Here is a tiny trained network, its code and every weight. The questions are about switching its units off for an input and a target symbol, where a switched-off unit gives its printed mean instead of its output.

import numpy as np


def w(rows, s, z=0):
    codes = np.array(rows[::2]) - 128.0
    scale = np.full(codes.shape[1], s)
    scale[-1] = z or s
    return codes * scale


def norm(h):
    return h / np.sqrt((h * h).mean(-1, keepdims=True) + 1e-5)


def f(y):
    return np.maximum(y, 0)


def softmax(a):
    e = np.exp(a - a.max(-1, keepdims=True))
    return e / e.sum(-1, keepdims=True)


def log_softmax(a):
    a = a - a.max(-1, keepdims=True)
    return a - np.log(np.exp(a).sum(-1, keepdims=True))


def net(x, mask):
    ids = ['ΓΘβδζηλμξ'.index(c) for c in x.split()]
    T = len(ids)
    res = E[ids] + P[:T]
    u = 0
    for l in range(2):
        q, k, v = (norm(res) @ M[l].T for M in (Q, K, V))
        z = softmax(np.where(np.tri(T) > 0, q @ k.T / 2**0.5, -1e9)) @ v
        res = res + np.where(mask[u], z, O[l][:, -1]) @ O[l][:, :-1]
        u += 1
        y = f(norm(res) @ A[l][:, :-1].T + A[l][:, -1])
        res = res + np.where(mask[u : u + 8], y, B[l][:, -1]) @ B[l][:, :-1]
        u += 8
    return log_softmax(norm(res)[-1] @ U[:, :-1].T + U[:, -1])


Q, K, V, O, A, B = {}, {}, {}, {}, {}, {}
E = w([
[179,140,138,60],'Γ',
[249,170,66,109],'Θ',
[253,165,69,113],'β',
[150,158,110,35],'δ',
[179,177,72,66],'ζ',
[204,136,252,25],'η',
[176,51,204,160],'λ',
[124,72,189,94],'μ',
[102,153,215,188],'ξ',
],0.0033)
P = w([
[166,207,192,104],'0',
[204,81,144,141],'1',
[156,75,173,98],'2',
[135,240,153,85],'3',
[193,51,91,176],'4',
[116,53,142,108],'5',
[148,220,151,79],'6',
[122,63,3,193],'7',
[49,58,92,123],'8',
[164,181,147,65],'9',
[218,57,50,236],'10',
[23,61,73,133],'11',
],0.0039)
Q[0] = w([
[22,2,103,241],'L0H1',
[108,231,95,101],'L0H1',
],0.0071)
K[0] = w([
[255,208,209,47],'L0H1',
[137,8,83,146],'L0H1',
],0.0067)
V[0] = w([
[154,84,80,29],'L0H1',
[7,96,125,252],'L0H1',
],0.0027)
O[0] = w([
[109,103,87,48,165],'L0H1',
[82,252,131,178,1],'L0H1',
],0.0032,0.0037)
A[0] = w([
[155,90,44,160,63],'L0N1',
[200,114,137,77,28],'L0N2',
[130,151,118,83,13],'L0N3',
[176,91,118,100,230],'L0N4',
[109,254,154,170,65],'L0N5',
[129,148,199,171,255],'L0N6',
[113,83,138,245,154],'L0N7',
[198,74,71,221,140],'L0N8',
],0.0053,0.0014)
B[0] = w([
[203,116,144,175,184],'L0N1',
[85,133,80,154,215],'L0N2',
[96,135,107,109,145],'L0N3',
[86,155,120,161,253],'L0N4',
[33,88,216,234,147],'L0N5',
[123,62,56,120,156],'L0N6',
[162,136,72,78,154],'L0N7',
[254,140,170,65,207],'L0N8',
],0.0058,0.0043)
Q[1] = w([
[254,162,143,156],'L1H1',
[109,171,86,124],'L1H1',
],0.007)
K[1] = w([
[99,255,169,134],'L1H1',
[176,144,90,153],'L1H1',
],0.0098)
V[1] = w([
[100,138,173,253],'L1H1',
[202,148,172,136],'L1H1',
],0.0032)
O[1] = w([
[146,116,187,2,2],'L1H1',
[83,40,73,104,142],'L1H1',
],0.0028,0.0024)
A[1] = w([
[184,137,87,202,6],'L1N1',
[165,168,46,73,76],'L1N2',
[51,199,181,74,54],'L1N3',
[93,170,248,253,31],'L1N4',
[39,79,166,79,82],'L1N5',
[155,55,114,119,124],'L1N6',
[133,68,98,194,86],'L1N7',
[179,170,175,98,84],'L1N8',
],0.005,0.0025)
B[1] = w([
[216,85,148,155,169],'L1N1',
[114,53,176,112,227],'L1N2',
[178,114,75,216,165],'L1N3',
[18,40,254,78,164],'L1N4',
[150,225,147,130,188],'L1N5',
[117,202,127,138,254],'L1N6',
[88,163,91,183,199],'L1N7',
[93,165,172,144,154],'L1N8',
],0.0049,0.0027)
U = w([
[118,32,143,121,72],'Γ',
[154,124,123,120,78],'Θ',
[172,124,117,134,126],'β',
[103,84,80,112,117],'δ',
[119,152,77,2,102],'ζ',
[137,170,171,18,194],'η',
[116,162,118,243,83],'λ',
[147,234,98,183,154],'μ',
[74,88,217,158,255],'ξ',
],0.0089,0.0043)

Each question gives the input, a string of symbols that net reads in full, and the target symbol t.
The units are the heads (2 rows each of Q, K, V and O) and the neurons (one row each of A and B). Each row of codes is followed by its name. A weight is (code - 128) times the scale printed after its matrix; where a second scale follows, it is the last column's (O, A, B and U).
mask holds one flag per unit, layer by layer, with each layer's heads first. A switched-off unit (its flag False) gives its mean, the last column of its rows in O or B, instead of its output. The means were averaged over made-up inputs and are rounded, as every weight is.
A unit's drop is (log p(t) with every unit on - log p(t) with that unit switched off) / (log p(t) with every unit on - log p(t) with every unit switched off).
The circuit of an input: a set's keep is (log p(t) with only the set's units on - log p(t) with every unit switched off) / (log p(t) with every unit on - log p(t) with every unit switched off). Starting from the 12 units with the biggest drops (on a tie, the unit counted first), units are removed one at a time, each time the one whose removal leaves the highest keep (on an exact tie, the one counted first), for as long as the keep stays at least 0.8.
circuit, biggest first: the units of the circuit, biggest drop first
unit that matters most: the unit with the biggest drop
top k neurons: the k neurons with the biggest drops, biggest first
k most important neurons of layer l: the k neurons of layer l with the biggest drops, biggest first
drop when u is switched off: that unit's drop, to one decimal
input Γ δ ξ Γ Θ Θ ζ Γ Γ λ, target μ: unit that matters most -> L0N8
input η λ ξ Θ, target ξ: circuit, biggest first -> (L0H1 L0N5 L1N4)
input ζ η β λ, target λ: circuit, biggest first -> (L0N6 L0N8)
input ζ Γ ζ ζ, target ζ: circuit, biggest first -> (L0H1 L1N2 L0N8)
input η μ ξ Γ η λ η λ η ζ, target λ: circuit, biggest first -> (L0H1 L0N5 L0N8)
input Γ ξ Γ ζ ξ Γ ζ, target ξ: circuit, biggest first -> (L0H1 L0N5 L1N4)
input μ ζ δ β, target ζ: circuit, biggest first -> (L0H1 L0N1 L1N2 L0N8)
input Γ λ Θ η Θ β ζ ζ ξ β, target ξ: circuit, biggest first -> (L0N5 L0H1 L1N4)
input β Θ ζ ζ ζ ξ, target λ: circuit, biggest first -> (L1N2 L1N7 L0N7)
input ζ ξ ξ β Θ Γ λ μ Θ η, target μ: circuit, biggest first -> (L0H1 L0N8 L1N3)
input ζ Θ λ ξ δ ξ ζ Γ Γ Γ ξ η, target η: top 2 neurons -> (L1N5 L1N7)
input β ζ μ η Γ ζ μ μ ξ Θ, target ξ: circuit, biggest first -> (L0N5 L0H1 L1N4 L0N8)
input Γ η ζ Θ ζ ζ Γ μ ζ η, target μ: 2 most important neurons of layer 1 -> (L1N3 L1N4)
input β μ Θ Θ ζ Γ ζ ζ λ Γ, target λ: 2 most important neurons of layer 0 -> (L0N5 L0N8)
input Γ ζ ξ Θ μ λ δ, target μ: circuit, biggest first -> (L0H1 L1N3 L0N5)
input μ Θ Θ η Θ Γ ζ Γ ξ Γ, target ξ: circuit, biggest first -> (L0N5 L0H1 L1N4)
input δ δ ζ Θ, target ζ: 2 most important neurons of layer 0 -> (L0N1 L0N3)
input δ λ β Γ, target λ: unit that matters most -> L1N3
input β Θ β ξ Γ ξ η, target ξ: top 4 neurons -> (L0N5 L1N4 L0N8 L1N3)
input Γ λ δ ξ ξ Θ Γ ζ β Γ Γ η, target η: 3 most important neurons of layer 1 -> (L1N5 L1N7 L1N3)
input ζ ξ β Θ Γ μ ζ η μ μ, target μ: unit that matters most -> L0N8
input ζ Θ ζ ζ ζ ζ Θ, target ζ: circuit, biggest first -> (L0N1 L1N2 L0H1 L0N8)
input ζ Θ ζ μ, target μ: top 2 neurons -> (L0N8 L1N5)
input β ζ Γ, target μ: 4 most important neurons of layer 1 -> (L1N6 L1N2 L1N5 L1N4)
input μ ξ ζ ξ, target ξ: drop when L1N4 is switched off -> 0.2
input β β Γ, target μ: drop when L0N6 is switched off -> 0.1
input Θ ζ η ξ, target ξ: unit that matters most -> L0N5
input ξ η ζ ζ ζ η Θ ζ ξ δ, target ξ: drop when L0N5 is switched off -> 0.9
input ζ ξ ξ η, target ξ: drop when L1N4 is switched off -> 0.4
